Below is a small trained network, with its code and all its weights. Each question gives an input and a target symbol and asks what happens when units are switched off, that is, made to give their printed mean instead of their output.

import numpy as np


def w(rows, s, z=0):
    codes = np.array(rows[::2]) - 128.0
    scale = np.full(codes.shape[1], s)
    scale[-1] = z or s
    return codes * scale


def f(y):
    return y / 2 * (1 + np.tanh(0.7978845608 * (y + 0.044715 * y**3)))


def softmax(a):
    e = np.exp(a - a.max(-1, keepdims=True))
    return e / e.sum(-1, keepdims=True)


def log_softmax(a):
    a = a - a.max(-1, keepdims=True)
    return a - np.log(np.exp(a).sum(-1, keepdims=True))


def net(x, mask):
    ids = ['αβγδηθμξπστψ'.index(c) for c in x.split()]
    T = len(ids)
    res = E[ids] + P[:T]
    u = 0
    for l in range(2):
        r = res
        for j in range(2):
            rows = slice(2 * j, 2 * j + 2)
            q, k, v = (r @ M[l][rows].T for M in (Q, K, V))
            z = softmax(np.where(np.tri(T) > 0, q @ k.T / 2**0.5, -1e9)) @ v
            o = O[l][rows]
            res = res + np.where(mask[u + j], z, o[:, -1]) @ o[:, :-1]
        u += 2
        y = f(res @ A[l][:, :-1].T + A[l][:, -1])
        res = res + np.where(mask[u : u + 12], y, B[l][:, -1]) @ B[l][:, :-1]
        u += 12
    return log_softmax(res[-1] @ U[:, :-1].T + U[:, -1])


Q, K, V, O, A, B = {}, {}, {}, {}, {}, {}
E = w([
[53,139,147,115,95,160],'α',
[119,106,145,121,120,225],'β',
[90,74,120,118,179,84],'γ',
[201,167,52,88,206,104],'δ',
[169,47,76,168,102,77],'η',
[192,70,83,126,206,189],'θ',
[130,180,108,250,95,98],'μ',
[28,126,59,98,95,88],'ξ',
[155,190,139,109,152,105],'π',
[82,166,75,193,213,210],'σ',
[150,32,127,125,179,161],'τ',
[159,145,127,63,87,184],'ψ',
],0.018)
P = w([
[210,89,238,73,182,76],'0',
[178,90,186,50,134,95],'1',
[167,84,169,76,122,100],'2',
[138,61,140,110,111,98],'3',
[138,55,132,135,112,89],'4',
[125,53,128,149,119,80],'5',
[126,40,122,200,120,69],'6',
[133,25,115,211,132,67],'7',
[131,19,115,236,120,50],'8',
[144,13,109,237,148,63],'9',
[134,4,110,229,175,73],'10',
],0.0034)
Q[0] = w([
[162,86,183,162,182,138],'0.h1',
[171,128,91,70,55,123],'0.h1',
[133,99,108,149,159,10],'0.h2',
[89,83,106,159,87,102],'0.h2',
],0.013)
K[0] = w([
[185,75,72,235,77,66],'0.h1',
[159,124,214,9,142,109],'0.h1',
[194,114,127,210,137,2],'0.h2',
[124,70,65,192,14,117],'0.h2',
],0.0088)
V[0] = w([
[72,152,140,118,199,159],'0.h1',
[105,90,125,3,200,151],'0.h1',
[143,56,119,148,47,81],'0.h2',
[179,172,183,134,81,96],'0.h2',
],0.0068)
O[0] = w([
[179,194,199,204,164,175,94],'0.h1',
[188,41,198,146,253,101,53],'0.h1',
[205,184,43,81,142,141,246],'0.h2',
[91,119,72,135,140,220,23],'0.h2',
],0.006,0.0011)
A[0] = w([
[71,172,97,167,99,137,3],'0.n1',
[82,82,137,2,173,93,125],'0.n2',
[203,153,113,188,169,65,136],'0.n3',
[121,233,114,60,44,47,93],'0.n4',
[246,34,84,129,180,41,90],'0.n5',
[158,94,228,124,54,175,92],'0.n6',
[15,51,177,141,72,73,128],'0.n7',
[121,113,173,121,60,156,68],'0.n8',
[68,87,226,98,118,50,76],'0.n9',
[35,136,184,235,153,127,70],'0.n10',
[183,151,174,152,139,227,53],'0.n11',
[188,197,164,46,144,95,99],'0.n12',
],0.0073,0.0068)
B[0] = w([
[127,201,169,94,245,172,131],'0.n1',
[123,97,55,139,49,92,184],'0.n2',
[111,166,83,140,70,189,194],'0.n3',
[210,65,193,206,156,67,156],'0.n4',
[157,132,162,98,223,155,254],'0.n5',
[185,62,195,153,98,167,138],'0.n6',
[102,219,232,67,131,195,158],'0.n7',
[187,87,254,113,173,187,113],'0.n8',
[78,226,190,75,241,52,126],'0.n9',
[182,184,35,112,166,92,149],'0.n10',
[82,140,172,199,83,216,127],'0.n11',
[197,205,243,73,111,95,138],'0.n12',
],0.0072,0.0052)
Q[1] = w([
[91,143,60,89,140,11],'1.h1',
[104,159,29,219,15,135],'1.h1',
[106,2,26,71,144,63],'1.h2',
[129,235,180,101,125,198],'1.h2',
],0.0081)
K[1] = w([
[153,204,38,114,121,8],'1.h1',
[84,163,55,94,52,226],'1.h1',
[68,239,3,233,149,136],'1.h2',
[192,3,203,26,73,93],'1.h2',
],0.0079)
V[1] = w([
[208,148,242,241,76,14],'1.h1',
[64,148,140,39,139,165],'1.h1',
[26,136,106,90,189,143],'1.h2',
[138,166,24,250,149,253],'1.h2',
],0.0044)
O[1] = w([
[84,169,29,100,39,25,35],'1.h1',
[111,127,218,254,208,94,80],'1.h1',
[20,148,133,180,234,106,91],'1.h2',
[111,169,64,238,149,161,251],'1.h2',
],0.0052,0.0021)
A[1] = w([
[185,90,135,61,99,104,106],'1.n1',
[187,179,124,85,144,85,56],'1.n2',
[92,102,236,71,195,168,48],'1.n3',
[182,58,199,112,90,137,54],'1.n4',
[120,61,144,179,164,190,158],'1.n5',
[214,94,153,107,177,192,1],'1.n6',
[180,148,130,236,92,99,123],'1.n7',
[109,61,46,114,119,189,111],'1.n8',
[183,110,40,152,155,180,139],'1.n9',
[220,202,132,82,138,80,85],'1.n10',
[53,153,185,33,161,86,75],'1.n11',
[113,2,81,143,159,34,96],'1.n12',
],0.0086,0.0074)
B[1] = w([
[176,124,139,166,172,46,160],'1.n1',
[148,229,87,190,132,134,139],'1.n2',
[138,192,114,88,148,254,180],'1.n3',
[175,76,220,153,93,165,159],'1.n4',
[77,191,138,193,142,83,209],'1.n5',
[10,103,78,95,80,193,180],'1.n6',
[110,61,169,67,145,165,170],'1.n7',
[139,143,91,152,60,108,192],'1.n8',
[101,106,136,60,108,93,254],'1.n9',
[168,186,95,188,61,172,166],'1.n10',
[159,171,150,101,137,34,156],'1.n11',
[197,49,172,210,227,127,167],'1.n12',
],0.008,0.0083)
U = w([
[74,163,172,21,118,124,219],'α',
[114,152,172,202,102,190,79],'β',
[170,143,151,118,202,120,67],'γ',
[191,172,69,95,152,190,2],'δ',
[161,43,57,118,175,107,217],'η',
[91,109,97,58,150,194,19],'θ',
[41,132,64,58,18,116,163],'μ',
[80,108,171,100,137,42,236],'ξ',
[186,205,160,221,102,82,232],'π',
[61,175,115,255,192,106,227],'σ',
[160,95,140,148,193,179,25],'τ',
[201,91,166,80,98,152,250],'ψ',
],0.0076,0.0026)

Each question gives the input, a string of symbols that net reads in full, and the target symbol t.
The units are the heads (2 rows each of Q, K, V and O) and the neurons (one row each of A and B). Each row of codes is followed by its name. A weight is (code - 128) times the scale printed after its matrix; where a second scale follows, it is the last column's (O, A, B and U).
mask holds one flag per unit, layer by layer, with each layer's heads first. A switched-off unit (its flag False) gives its mean, the last column of its rows in O or B, instead of its output. The means were averaged over made-up inputs and are rounded, as every weight is.
A unit's drop is (log p(t) with every unit on - log p(t) with that unit switched off) / (log p(t) with every unit on - log p(t) with every unit switched off).
The circuit of an input: a set's keep is (log p(t) with only the set's units on - log p(t) with every unit switched off) / (log p(t) with every unit on - log p(t) with every unit switched off). Starting from the 12 units with the biggest drops (on a tie, the unit counted first), units are removed one at a time, each time the one whose removal leaves the highest keep (on an exact tie, the one counted first), for as long as the keep stays at least 0.8.
circuit, biggest first: the units of the circuit, biggest drop first
most important unit: the unit with the biggest drop
top k neurons: the k neurons with the biggest drops, biggest first
k most important neurons of layer l: the k neurons of layer l with the biggest drops, biggest first
which heads matter: for each layer, one digit per head in row order, 1 if its drop is at least 0.15 and else 0, layers parted by /
input σ ψ β, target β: which heads matter : 00 / 00
input α μ σ ψ α γ π β β τ, target σ: which heads matter : 00 / 11
input ξ ψ μ δ σ σ ξ, target σ: circuit, biggest first : 1.h2; 0.h1
input γ μ θ, target μ: most important unit : 0.h1
input ψ β τ δ, target δ: which heads matter : 10 / 00
input σ π ψ η τ η σ π π μ, target μ: top 2 neurons : 0.n3; 0.n5
input ξ θ ψ α δ ψ σ γ θ, target σ: which heads matter : 00 / 01
input β γ η η γ, target η: circuit, biggest first : 1.n12; 0.n2; 0.h1
input τ μ σ θ, target σ: circuit, biggest first : 1.h2; 1.n5
input σ σ τ ψ, target ψ: circuit, biggest first : 0.h2; 0.n6; 1.n4; 1.h2
input β γ ψ μ, target μ: which heads matter : 00 / 10
input β θ β γ α ψ ψ θ, target θ: circuit, biggest first : 0.n5; 1.n6; 0.h1
input η μ θ θ β μ σ γ, target σ: which heads matter : 10 / 01
input β β ψ, target ψ: most important unit : 1.n4
input τ ξ ψ α π ψ τ, target τ: which heads matter : 10 / 01
input η η ξ ψ θ, target η: 2 most important neurons of layer 0 : 0.n7; 0.n2
input μ ψ μ θ ψ η γ θ α β, target β: 3 most important neurons of layer 1 : 1.n5; 1.n9; 1.n4
input θ μ α π ξ β γ μ δ, target δ: 2 most important neurons of layer 0 : 0.n5; 0.n12
input ξ ψ θ θ δ θ θ ψ π ξ, target ξ: top 2 neurons : 0.n7; 1.n11
input π γ π μ ψ ψ γ, target μ: circuit, biggest first : 0.h1
input σ β τ τ η τ β α, target α: which heads matter : 01 / 01
input γ η ψ η ξ ψ π β γ, target η: which heads matter : 01 / 00
input γ μ π α, target α: which heads matter : 00 / 01
input γ α τ, target τ: top 3 neurons : 1.n12; 1.n3; 0.n5
